In the rows, 128 means zero.
Here are made-up things, facts about them, and rows of numbers that follow some of those facts. Name the thing behind each unnamed row.

Facts:
batin -μ-> simiplak; bedan -μ-> skaskos; begris -μ-> zakliplu; bikis -μ-> pafla
bovun -μ-> trikis; bute -μ-> peflitruk; dekloplim -μ-> potre; dekogo -μ-> sogrim
distostun -μ-> truplim; dribrok -μ-> sabezum; drutrepem -μ-> nonin; fakil -μ-> bute
faso -μ-> rogan; fibrom -μ-> drutrepem; flagom -μ-> lifli; flebugrom -μ-> kleru
fliplik -μ-> fladrosik; flotul -μ-> kufleles; flukli -μ-> trisil; fudre -μ-> giplir
gemem -μ-> pedrom; gesta -μ-> tebron; giplir -μ-> mustiplis; giros -μ-> zirir
grebrek -μ-> kadesir; grofir -μ-> gidifin; groplodan -μ-> plotus; gruskos -μ-> giros
gubrik -μ-> fibrom; kadesir -μ-> truzuk; kavur -μ-> mari; kleru -μ-> kavur
kluklazir -μ-> bovun; klutram -μ-> fakil; kluzek -μ-> moklem; kovidre -μ-> toplek
kufleles -μ-> luvu; lefu -μ-> flotul; leplu -μ-> dribrok; lide -μ-> stanutre
lifli -μ-> kovidre; lubrim -μ-> lide; luvu -μ-> stumida; malita -μ-> rogrul
moklem -μ-> nadrur; mustiplis -μ-> fliplik; nadrur -μ-> leplu; nonin -μ-> trugral
nopestas -μ-> rafil; pedrom -μ-> malita; peflitruk -μ-> bikis; plekol -μ-> pubu
plotus -μ-> zefadras; pubu -μ-> vadro; rafil -μ-> tretus; ragrisi -μ-> dekloplim
rebigal -μ-> skefebru; rogrul -μ-> faso; rorus -μ-> rebigal; samar -μ-> lugal
simiplak -μ-> stastisar; skitra -μ-> dobo; sobru -μ-> gubrik; sofem -μ-> groplodan
sogim -μ-> kluklazir; sogrim -μ-> klutram; stastisar -μ-> dotipus; steflom -μ-> distostun
stibes -μ-> begris; stinufla -μ-> samar; stiver -μ-> kluzes; stubrar -μ-> brestutrok
tebron -μ-> lubrim; toplek -μ-> zepani; tretus -μ-> vogur; trisil -μ-> gruskos
trugral -μ-> stibes; truplim -μ-> nopestas; truzuk -μ-> dizo; vinudrus -μ-> sobru
vokul -μ-> flebugrom; zakliplu -μ-> diguk; zefadras -μ-> gitel; zepani -μ-> sofem
zezel -μ-> bedan; zirir -μ-> brotror; zuder -μ-> stotre; bapok -Σ-> tebron
batin -Σ-> fodes; bedan -Σ-> truzuk; bedan -Σ-> vokul; bedan -Σ-> gitel
begris -Σ-> dekogo; begris -Σ-> giros; begris -Σ-> gidifin; brestutrok -Σ-> mari
bridutril -Σ-> stefli; brirem -Σ-> grenus; brirem -Σ-> gidifin; brirem -Σ-> flolem
brotror -Σ-> bridutril; brotror -Σ-> truzuk; buklar -Σ-> zefadras; buklar -Σ-> sobru
buklar -Σ-> zuder; buklar -Σ-> sogim; bute -Σ-> stastisar; diguk -Σ-> vogur
distostun -Σ-> zefadras; distostun -Σ-> rorus; distostun -Σ-> stibes; ditor -Σ-> mufli
dizo -Σ-> rebigal; dizo -Σ-> vadro; dobo -Σ-> steflom; dosko -Σ-> brukek
dotipus -Σ-> pubu; dotipus -Σ-> zuder; dotipus -Σ-> gitel; dribrok -Σ-> rogan
fakil -Σ-> vurir; fladrosik -Σ-> truplim; fladrosik -Σ-> rebigal; fladrosik -Σ-> bovun
flebugrom -Σ-> moklem; flenus -Σ-> gruskos; flimu -Σ-> fladrosik; flotul -Σ-> stefli
fudre -Σ-> gubrik; fudre -Σ-> trikis; fudre -Σ-> stanutre; fugror -Σ-> kovidre
gemem -Σ-> klosol; gemem -Σ-> kovidre; gidifin -Σ-> vogur; gidifin -Σ-> bovun
giplir -Σ-> kovidre; gogro -Σ-> kluzek; grebrek -Σ-> skitra; grebrur -Σ-> dribrok
groplodan -Σ-> zuder; groplodan -Σ-> sogim; gruskos -Σ-> zirir; gruskos -Σ-> kufleles
gubrik -Σ-> brotror; klosol -Σ-> dekloplim; kluklazir -Σ-> grofir; kluzek -Σ-> truplim
kluzes -Σ-> trisil; kluzes -Σ-> truplim; kluzes -Σ-> stotre; kluzes -Σ-> zuder
kovidre -Σ-> sobru; kuliskun -Σ-> grofir; lefu -Σ-> giplir; lifli -Σ-> ditor
lubrim -Σ-> giplir; lubrim -Σ-> gruskos; luvu -Σ-> stotre; malita -Σ-> truzuk
mari -Σ-> dobo; metruk -Σ-> flenus; metruk -Σ-> fodes; metruk -Σ-> rafil
mufli -Σ-> tretus; mufli -Σ-> skaskos; mukar -Σ-> plotus; mukar -Σ-> flolem
mustiplis -Σ-> kluzes; nonin -Σ-> brukek; nonin -Σ-> vadro; nonin -Σ-> steflom
nopestas -Σ-> kovidre; nopestas -Σ-> lugal; nuplok -Σ-> skitra; pafla -Σ-> brukek
pedrom -Σ-> nuplok; peflitruk -Σ-> kluzes; plekol -Σ-> dobo; potre -Σ-> stastisar
rafil -Σ-> plotus; rafil -Σ-> trisil; rafil -Σ-> fodes; ragrisi -Σ-> brukek
rogan -Σ-> rafil; rogan -Σ-> moklem; samar -Σ-> skefebru; samar -Σ-> potre
samar -Σ-> kadesir; samar -Σ-> steflom; samar -Σ-> mukar; skaskos -Σ-> vokul
skefebru -Σ-> bute; skefebru -Σ-> lubrim; skitra -Σ-> flenus; sobru -Σ-> flagom
sogim -Σ-> kavur; sogim -Σ-> bikis; stefli -Σ-> grebrek; stefli -Σ-> skitra
stibes -Σ-> kavur; stiver -Σ-> sobru; stiver -Σ-> trikis; stiver -Σ-> nopestas
stotre -Σ-> fodes; stumida -Σ-> diguk; tepen -Σ-> vinudrus; tretus -Σ-> simiplak
tretus -Σ-> flotul; trikis -Σ-> nuplok; truplim -Σ-> flotul; truzuk -Σ-> zezel
vinudrus -Σ-> pedrom; vurir -Σ-> dribrok; zakliplu -Σ-> simiplak; zepani -Σ-> dekogo
zezel -Σ-> stastisar; zirir -Σ-> klosol; zirir -Σ-> dekloplim; zuder -Σ-> rogan

Some rows with their names:
[142 145 116 105 127 130 136  96 114 142 138 108 131 103 118  88 121 141
 114 144 132 127 141 125 149  96 111] : dotipus
[125 147 176 123  94 163 155 116 148 112 111  63 133 112 152 122 118 129
 159 146 100 154 133 114 142  99 142] : kavur
[145 130  97 115 163 108 116 103 134 142 172 134 105 156 134 102 154 166
 135 115 113 141 132 139 173 138  94] : diguk
[117 118 138 102 123  90 135  94  84 163 148 109 158 142 154  90 109 123
 126 144  93 133  86 110 132  86 135] : zakliplu
[151 124 120 147 116  88 131 128 143 151 141  98 106  80  86  66 142 166
 137 130 112  93 148 101 141 122 119] : brukek
[162 129 102 146 125  89 132 122 135 162 142 114 132  78  90  65 146 157
 118 109 137  88 144  73 142  95 122] : dosko
[153 127 108 118 136  99 138 118 128 136 153 108 131  85 104  83 130 163
 128 146 130 115 148 130 140 132 100] : potre
[144 114 139  91  70 105 138 129 141 118 135  74 119 121 161 126 106 135
 145 168 102 149 149 119 139 131 130] : trisil
[128 147 125 140 134 144 143  68 159 153 126  79 119 105 119  87 119 137
 147 125 125 122 120 147 142  76 128] : kluzes
[149 121 164 104  68 103 110 123  90  65 159 194 132  83 153 142 101 158
 108 150  95  84 134 110 153 121  65] : truplim
[146 133 119 106 120 124 132 103 128 134 152 109 126 105 114  83 113 145
 128 144 126 127 129 143 150 118 106] : stotre
[142 159 170  93  66 147 125 163  81  62 130 160 144  85 149 125 113 139
 112 150 106 127 148  77 157 100  96] : distostun
[145 130 112 121 143 106 121  92 133 145 151 103 117 119 127  89 136 148
 128 134 124 116 136 134 157 118 113] : fladrosik
[140 116 128  90 115  93 119 155 120 112 161 115 106 146 159 115 137 149
 130 144  94 139 139 120 165 170  97] : bovun
[138 142 106 129 169 117 125  76 163 161 157  96 102 140 145 101 141 163
 149 108 115 116 125 136 168 113 112] : gidifin
[166 124  92  75 136  83 111 153  79 125 182 163 100 131 127  92 138 166
 100 147 126 145 169 117 168 165  76] : brirem
[147 127 111 112 144 111 123 103 150 134 155 109  89 135 124  96 135 169
 137 137 106 119 145 153 168 145  88] : grenus
[146 124 120  98 132  94 137 129 107 127 162 112 127  91 117  93 127 153
 123 165 127 117 155 136 157 137  98] : stefli
[148 165 198 112 102 112 227 107 128 165 143  73 137 169 195  54  83  85
  67  43 134 166  74 128 149  96 134] : fakil
[138 156 201 132 137  95 215 103 121 147 138  48 149 154 198  57 121 114
 103  75 116 143 103  97 160 112 131] : klutram
[122 165 137 143 143 163 155  74 150 146 108  90 146  96 124  82 124 129
 137 130 136 138 128 126 137  61 136] : buklar

Name these rows:
No name comes twice in this set of rows, the named rows included.
[125 128 131 120 154 102 136 114 136 123 163 102  97 176 190 115 135 160
 142 103  94 150 117 123 178 153 113]	dekogo
[139 140 174 122 126  95 184 117 114 128 144  87 152 136 179  75 117 132
 104 104 120 140 115 103 158 122 123]	sogrim

Now the same things, written a new way:
Some things and their rows:
[130 120 144 104 132 119 111 110 104 134  89 109 125  95 118 125 133 138
 124 117 129 151 128 100 123 112 124 110 123 100 118] : metruk
[134 171 136 170  88  84 104 114 134 148 104 168  96 118 169 126  97 160
 121 102 109  86  82  94 149 114 116  96  81 126 102] : rafil
[119 124 133 129 127 124 118 138 124 117 121 129 124 109 134 122 144 125
 129 131 122 130 131 125 122 119 134 123 134 124 131] : skikla
[140 137 164 175 177 178 160  98 117 104 103 157 148 220 134  94 164 108
 134 105 110 150 143 174 117 187 103 116  83 110  99] : ditor
[116 120 132 129 128 121 111 145 127 119 128 142 121 109 135 120 139 130
 138 127 115 127 125 129 122 114 144 120 125 136 140] : fliplik
[109 128 122 109 113 109 134 145 127 118 131 124 122 113 143 145 141 122
 139 145 127 115 121 126 112 115 138 145 143 125 139] : mukar
[106  93 176 139 153 100 138 145 161  96 170 169 114  88 171 183 157 159
 140 147 158 103 110  82 173 108 158  88  78 158 155] : klutram
[124  99  99 122  97 131 131 132 162 104 155 147 131  89 150 107  88 111
 121 134 120  99 151 168 142 115 149 129 145 163 125] : dekloplim
[108 121 115  99 127 154 112 141 171 116 157 141 115  86 167  95 134  80
 135 107 103 145 142 180 133 106 170 129  91 176 120] : stanutre
[117 117 131 126 123 124 113 146 134 110 128 136 112 108 135 124 148 134
 139 125 122 126 129 131 122 116 140 121 122 135 138] : lide
[117 115 130 128 123 127 116 141 126 110 126 129 123 116 128 121 140 126
 130 132 120 127 131 129 121 115 134 128 135 133 134] : peski
[104 163  79 144  91  83 170 128 102 105  85  56 108  91 165 139 142 150
 107 152 113 166 104  88 177 110 109  90 102 100 141] : vurir
[113 111 105 163 107 116 125 149 148 104 160 159 116 121 138 117 148 139
 123 147 117  94 127 160 140 121 131 132 122 175 143] : tebron
[150 198 148 187  91 120  94 159 168 204 173 175  94 156 171 155  66  74
  96  90 109  73  69 140 111 108 177 143  78 160 139] : vogur
[131 143 163 110 156 132 109 143  99 148 101 131 123 167 110 151 144 121
 136 121 123 143 110  92 104 115 141 137 131  97 136] : flimu
[ 98 137 135 115 115  83 131 151 136 109 190 136 140 103 153 164 147 175
 171 155 110  87 110 156 101 136  79 163 167 122 146] : brukek
[109 146 114 160 107 102 142 155 145  99 174 138 123 144 157 134 150 116
 152 152 106  97 120 172 116 114 130 151 147 139 149] : rebigal
[169  94 119 187 100 118 132 161 156  91 161 133 158 153  95  98  72 153
 132 129 109  83 137 109 176 148 120  88 178 110 156] : rorus
[ 95 143  70 191 190  84 148 137 128 211  77  75 181  79 129 138 156  69
  78  83 115 120 184 182 103 212 171  82 155 104 152] : gitel
[137  96 145 138 105 110 145  73  88  98  88 115 117 185  92 147 130 158
 103 147 137 116 139  87 138 114  89 109 145 103 114] : batin
[138  94 137 160  95 121 146 114 111 102 119 145 125 175  94 134 142 146
 107 160 130 100 145 104 131 120  97 131 151 113 130] : stinufla

Name these rows:
No name comes twice in this set of rows, the named rows included.
[164 141 123 103 127  79  92 115  95 100  81  91  82 218  84  89 109 156
 145  81  98 134  99 110 113 108 161 120  89 110 112]	peflitruk
[164  94 137 188 105 114 126 143 126  99 114 133 143 162  95 105  99 157
 114 129 108  95 137  90 169 131 108  97 169 103 146]	sogim
[120 171 150 139 182 166 124 136 143 131 116 131 134 121 162  89 153  86
 157  84 105 170 119 178 113 154 148 121  86 138 112]	skaskos
[142 129 161 114 169 147 112 119 101 138  94 121 135 170 113 124 155 121
 130 105 121 162 123  88 112 119 126 117 111 100 116]	gogro
[132  95 117 195 127 116 109 154 171  95 160 119 139  91 134  89  88 131
 153 106 104 108 118 144 172 127 152  88 167 143 156]	kavur
[133 121 148  98 158 129  99 130 103 148 101 133 124 111 101 140 146 151
 133 120 134 148 123  86 116 118 119 130 113 127 129]	bapok
[107 183 145 109 168 129 101 152 145 154 146 135 107  99 167 128 145  92
 156 104 109 158 109 148 109 111 164 129 106 140 149]	fladrosik
[101 131  78 174  91  82 156 148 131  92 109  90 103 114 159 117 144 146
 112 152 104 109 121 131 176 117 126  99 114 137 147]	moklem
[108  93  74 189 168  85 125 150 127 210  85  72 180  80  82 146  89  96
  82  75 103  85 177 182 100 219 166  85 174  98 157]	zefadras
[108 119  82 160  95 119 155 144 149  99 130 112 130 102 155 111 150 121
 116 149 108 130 132 160 152 116 132 117 133 140 138]	fodes
[125  98 159 129 206 133  94 155  98  91 108  60 108 113  75 101 148 143
 160  95 108 175 168  89 168 128 173  82 174 107 154]	distostun
[105 183 119 105 134  92 115 162 156 138 188 130 124  92 165 141 144 121
 171 132 110 114 100 175 103 120 136 154 140 158 155]	vadro

Now the same things, written a new way:
Some things and their rows:
[146 125 119 127 125 102 121 134 137 131  95 156 103 141 146 120 146 117
 123 126 166 136 120 122 165 105 109 131 151 153 130 121 140 108 131 127
 132 132 142 146 132 118 114] : bute
[132 128 118 132 143 117 138 128 111 118  91 141 109 113 142 143 143 146
  97 120 157 109 145 110 161 104 118 108 144 133 120 135 153 102 134 128
 139 150 149 151 124 118 129] : fakil
[136 124  86 183 132 160 135  95 105 117 140 117  90 142 122 158  98 130
 162 106  45 133 144 170  89 156 155 152 116 163 162 125  76 157 142  36
 100 141 161 130 108 102 110] : flagom
[146 120 144 156 143 130 128 122 132 139 109 146 107 126 136 120 140 114
 123 141 132 119 128 128 136 119 119 108 142 127 121 129 151 109 149 120
 111 127 142 136 123 134 127] : giros
[169 146  96 140 141 107 101 134 127  97 140 185 115 122 125 140 118 109
  87 122 141 129 147  86 140 112 129 110 138 150 103  96 120  84 147 113
 118 132 120 141 127 153 109] : tretus
[ 82 122 117 126 184 152 172 115 135 105 181 130  97 134 139 131 126 132
 135  75  93 165  94 111  67 135 129 107  87 149 120 108 129 108 109 121
  98 136 100 109 104 115 162] : groplodan
[121 118 118 140 143 132 142 108 114 138 114 135 102 120 122 151 136 123
 120 102 129 139 139 138 145 105 111 114 127 149 112 144 112  98 126 118
 119 146 139 138 142 126 112] : sogim
[142 100 130 128 128  86 125 124 152 117  75 181  94 132 125 125 154  75
 140 110 163 159  79 150 160 103 129 143 135 172  97 146 141 100 124 109
 147 119 158 125 135 112  97] : bikis
[125 113 118 125 145 129 143 121 118 117 114 144 113 123 126 133 141 135
 108 121 129 128 130 128 135 109 129 122 127 127 110 125 133 111 142 118
 136 145 137 128 120 121 123] : grebrur
[135 117 125 131 141 131 134 122 122 132 118 141 109 139 132 125 143 134
 122 145 131 132 131 126 137 112 114 122 144 134 122 110 129 114 139 125
 125 139 132 128 121 117 131] : mukar
[ 93  88 142 135 153 123 165 105 140 160  76 112 107 141 154 130 143 161
 129  97 152 131 119 164 155 104 122 129 131 121 133 166 151 115 124 124
 134 151 160 141 115 116 134] : distostun
[128  93 130 140 159 119 151 111 139 142  99 118 118 131 142 106 146 127
 134 123 158 113 129 150 150 108 108 120 143 120 129 136 147 125 125 118
 120 142 152 134 114 125 128] : truplim
[146 117 117 145 143 113 136 102 113 139 116 139 115 108 122 141 138 122
 126 121 140 123 146 126 144 104  94 118 128 142 121 130 120 104 127 119
 115 144 129 112 140 132 117] : kluzek
[127 125 126 131 130 129 139 126 122 131 119 146 104 131 138 125 129 128
 117 126 133 126 134 119 127 106 128 127 132 123 118 131 136 114 145 111
 123 128 141 129 133 138 120] : steto
[124 112 117 132 153 126 143 120 132 121 118 140 107 135 132 130 133 115
 112 116 138 128 134 135 135 109 128 118 138 129 108 131 123 107 131 115
 122 140 143 140 122 130 114] : pubu
[133 109 119 134 153 122 135 117 128 120 110 149 118 124 129 134 140 135
 108 121 136 127 133 126 142 111 124 116 133 135 112 123 134 109 137 120
 133 145 138 127 114 120 126] : mustiplis
[129 128 120 134 132 139 126 128 121 132 114 130 105 143 147 120 142 122
 117 123 136 136 119 125 144 114 119 129 136 143 123 124 123 112 138 120
 127 136 144 146 136 126 114] : giplir
[122 109 125 122 157 131 136 139 142  98 107 148 113 141 140 114 145 132
 101 126 142 121 116 127 140 118 147 112 144 119 104 116 149 119 140 116
 141 142 151 152  97 116 130] : rogan
[124 154 124 151 136 140 142 133 103 131 112 119 104 116 164 141 123 168
  82 127 153  83 178  97 157 103 110  90 161 106 142 145 158 100 143 131
 108 148 147 185 134 141 133] : sogrim
[ 78 126 122 113 193 146 172 138 159  90 204 129 108 152 154  91 129 107
 135  82 120 158  81  98  48 125 131 103  96 126 110  94 144 111  95 139
  85 121  95 118 100 124 165] : gitel
[155 112 138  85 111 171 109  80 114 190 133 131 117 191 108  82 122 127
  93 113  98 130 143 135 131 106 124 123 141  66  17 132  80 118 127 104
 146 151 120 121 118 168 131] : gubrik

Rows to name:
No name comes twice in this set of rows, the named rows included.
[126 114 120 128 146 128 148 127 122 110 109 139 108 126 131 125 146 123
 111 121 137 115 130 125 139 110 126 119 136 127 107 134 140 117 135 116
 135 144 147 144 120 117 121]	dribrok
[124 127 119 141 136 132 123 103 116 152 114 130 109 132 138 141 135 141
 110 103 126 148 128 123 147 107 111 126 116 149 126 130 112 105 140 116
 129 145 134 127 139 132 112]	stiver
[141 115 134 141 147 130 128 117 127 144 110 150 111 128 133 128 139 143
 119 140 124 135 130 125 136 117 122 115 135 132 124 113 138 106 153 125
 118 135 127 120 115 126 135]	brirem
[ 93 122 121 122 179 161 180 127 123  99 196 119 102 125 142 102 141 109
 149 102 101 153  91  96  56 125 103 106  94 141 119  89 137 121  98 139
  92 127  87 102 113 109 165]	plotus
[131 123 115 137 141 134 129 117 125 133 128 133 114 141 142 109 140 123
 111 114 135 127 123 120 136 115 121 128 127 132 118 122 129 117 140 111
 129 133 142 135 128 138 111]	nuplok
[126 151 124 147 133 130 143 133 111 128 106 123 103 118 161 141 126 158
  91 126 156  88 167  98 159 106 114  99 155 115 139 142 160 100 144 131
 117 144 149 174 133 142 132]	klutram
[124 119 119 169 157 152 147 110 130 122 152 140  97 132 135 134 113 140
 156 118  62 136 123 138  70 153 146 123 111 137 147 105 129 138 145  80
  88 123 121 107  93 112 153]	zepani
[147 116 150  86 108 187 111  80 103 182 127 130 109 191 103  89 128 115
  91 115  82 139 127 145 131 106 123 117 143  78   7 146  80 109 126 104
 148 152 127 133 127 160 129]	sobru
[124 124  96 162 133 148 152 111 122 109 149 142  91 142 133 139  98 140
 153 114  58 129 140 145  70 150 169 147 116 137 153 115 110 157 147  58
 101 127 148 119  97 109 132]	toplek
[131 115 113 129 148 129 130 115 119 125 111 137 116 129 132 127 143 146
 106 121 130 130 129 118 142 110 122 122 127 137 120 111 128 118 143 116
 141 148 135 126 113 119 127]	metruk
[150 105 130 111 117  74 120 145 171 125  73 203  98 153 135 115 146 103
 145 135 173 165  84 137 150 106 141 153 151 156 109 119 161 113 144 126
 144 108 145 117 114 108 120]	pafla
[136 120 123 128 130 131 138 130 124 130 120 138 106 145 136 122 135 121
 127 144 141 130 134 129 133 109 115 128 149 129 124 116 123 117 132 127
 114 133 136 141 131 116 122]	kadesir
[133 118 114 128 152 120 122 134 158 126 116 142 118 160 152 102 130 139
 104 115 152 123 117 120 141 115 143 124 147 117 119 113 143 117 144 116
 128 133 147 152 101 137 127]	brotror

